Below are the code and all the weights of a small trained network. Each question names an input and a class and asks about switching units off, where a switched-off unit gives its printed mean instead of its output.

import numpy as np


def w(rows, s, z=0):
    codes = np.array(rows[::2]) - 128.0
    scale = np.full(codes.shape[1], s)
    scale[-1] = z or s
    return codes * scale


def norm(h):
    return h / np.sqrt((h * h).mean(-1, keepdims=True) + 1e-5)


def f(y):
    return y / 2 * (1 + np.tanh(0.7978845608 * (y + 0.044715 * y**3)))


def log_softmax(a):
    a = a - a.max(-1, keepdims=True)
    return a - np.log(np.exp(a).sum(-1, keepdims=True))


def net(x, mask):
    res = np.array(x, float).reshape(1, 2) / 4 @ E
    u = 0
    for l in range(4):
        y = f(norm(res) @ A[l][:, :-1].T + A[l][:, -1])
        res = res + np.where(mask[u : u + 11], y, B[l][:, -1]) @ B[l][:, :-1]
        u += 11
    return log_softmax(norm(res)[-1] @ U[:, :-1].T + U[:, -1])


A, B = {}, {}
E = w([
[23,192,9],'x0',
[41,212,255],'x1',
],0.0082)
A[0] = w([
[82,147,216,105],'0.n0',
[153,130,104,182],'0.n1',
[205,115,53,90],'0.n2',
[139,247,115,97],'0.n3',
[134,166,59,148],'0.n4',
[134,111,33,139],'0.n5',
[80,191,178,74],'0.n6',
[253,99,189,251],'0.n7',
[118,65,156,59],'0.n8',
[99,109,203,95],'0.n9',
[123,145,131,68],'0.n10',
],0.0063,0.0012)
B[0] = w([
[149,235,62,190],'0.n0',
[146,98,94,148],'0.n1',
[139,121,38,198],'0.n2',
[40,37,128,162],'0.n3',
[126,10,152,175],'0.n4',
[158,48,87,206],'0.n5',
[65,140,91,187],'0.n6',
[155,210,2,251],'0.n7',
[139,167,118,120],'0.n8',
[179,242,76,152],'0.n9',
[117,153,147,119],'0.n10',
],0.0069,0.0028)
A[1] = w([
[132,127,107,59],'1.n0',
[96,195,28,184],'1.n1',
[94,130,50,131],'1.n2',
[90,226,1,155],'1.n3',
[131,122,189,138],'1.n4',
[115,128,71,122],'1.n5',
[118,91,162,42],'1.n6',
[138,135,121,121],'1.n7',
[134,112,230,58],'1.n8',
[134,136,112,95],'1.n9',
[195,37,187,9],'1.n10',
],0.0084,0.0015)
B[1] = w([
[117,158,125,127],'1.n0',
[101,33,160,228],'1.n1',
[88,77,144,194],'1.n2',
[101,9,171,254],'1.n3',
[116,83,99,121],'1.n4',
[92,124,138,167],'1.n5',
[162,154,127,106],'1.n6',
[118,103,143,131],'1.n7',
[99,55,45,120],'1.n8',
[120,119,137,130],'1.n9',
[85,87,152,134],'1.n10',
],0.012,0.0046)
A[2] = w([
[164,158,124,91],'2.n0',
[175,148,142,96],'2.n1',
[93,211,124,58],'2.n2',
[219,110,231,113],'2.n3',
[201,164,158,84],'2.n4',
[133,52,151,176],'2.n5',
[153,142,134,94],'2.n6',
[47,204,137,254],'2.n7',
[150,60,208,104],'2.n8',
[107,146,255,141],'2.n9',
[123,101,72,71],'2.n10',
],0.014,0.0018)
B[2] = w([
[97,92,135,128],'2.n0',
[85,73,143,135],'2.n1',
[172,137,59,151],'2.n2',
[2,121,175,178],'2.n3',
[45,31,159,160],'2.n4',
[145,228,165,254],'2.n5',
[101,95,125,121],'2.n6',
[220,16,75,214],'2.n7',
[108,233,122,198],'2.n8',
[236,182,56,228],'2.n9',
[175,162,165,177],'2.n10',
],0.011,0.0062)
A[3] = w([
[154,226,147,5],'3.n0',
[172,100,190,80],'3.n1',
[211,140,170,75],'3.n2',
[58,113,147,29],'3.n3',
[30,100,182,19],'3.n4',
[75,162,140,80],'3.n5',
[101,108,93,144],'3.n6',
[68,62,190,174],'3.n7',
[199,68,66,86],'3.n8',
[115,255,145,76],'3.n9',
[179,145,115,96],'3.n10',
],0.012,0.0015)
B[3] = w([
[77,164,154,163],'3.n0',
[91,146,102,132],'3.n1',
[100,92,122,169],'3.n2',
[150,78,176,161],'3.n3',
[140,6,147,196],'3.n4',
[159,125,89,143],'3.n5',
[135,165,195,149],'3.n6',
[69,72,164,198],'3.n7',
[218,183,104,254],'3.n8',
[51,216,107,177],'3.n9',
[137,87,148,163],'3.n10',
],0.017,0.0074)
U = w([
[252,162,77,162],'0',
[53,25,192,249],'1',
[14,247,141,7],'2',
],0.012,0.0019)

Each question gives the input, the list of numbers given to net, and the class t.
The units are the neurons (one row each of A and B). Each row of codes is followed by its name. A weight is (code - 128) times the scale printed after its matrix; where a second scale follows, it is the last column's (A, B and U).
mask holds one flag per neuron, layer by layer. A switched-off neuron (its flag False) gives its mean, the last column of its row in B, instead of its output. The means were averaged over made-up inputs and are rounded, as every weight is.
A unit's drop is (log p(t) with every unit on - log p(t) with that unit switched off) / (log p(t) with every unit on - log p(t) with every unit switched off).
most important unit: the unit with the biggest drop
top k neurons: the k neurons with the biggest drops, biggest first
top k neurons in layer l: the k neurons of layer l with the biggest drops, biggest first
drop of u: that unit's drop, to one decimal
input [1,2], class 2: most important unit : 0.n7
input [-1,-1], class 2: top 2 neurons : [2.n5, 2.n8]
input [3,1], class 2: top 2 neurons in layer 2 : [2.n5, 2.n8]
input [-6,-5], class 1: top 3 neurons : [2.n9, 2.n3, 2.n7]
input [-3,-1], class 2: top 2 neurons : [0.n7, 2.n8]
input [3,-3], class 2: top 2 neurons in layer 2 : [2.n4, 2.n7]
input [4,-1], class 1: top 3 neurons : [2.n9, 1.n2, 3.n4]
input [3,2], class 2: top 2 neurons : [2.n8, 0.n7]
input [-3,-3], class 2: top 2 neurons : [2.n7, 0.n7]
input [5,6], class 0: top 2 neurons : [2.n7, 2.n9]
input [5,4], class 1: top 2 neurons : [1.n3, 1.n1]
input [-6,8], class 0: top 2 neurons : [2.n7, 1.n3]
input [-3,1], class 2: top 2 neurons : [0.n7, 1.n3]
input [3,5], class 0: top neuron : [2.n7]
input [0,3], class 2: top 2 neurons in layer 1 : [1.n3, 1.n1]
input [2,7], class 0: drop of 2.n7 : 0.3
input [7,5], class 1: drop of 1.n3 : 1.1
input [5,5], class 0: drop of 2.n9 : 0.9
input [6,0], class 1: drop of 3.n0 : 0.0
input [-3,4], class 0: top neuron : [2.n9]
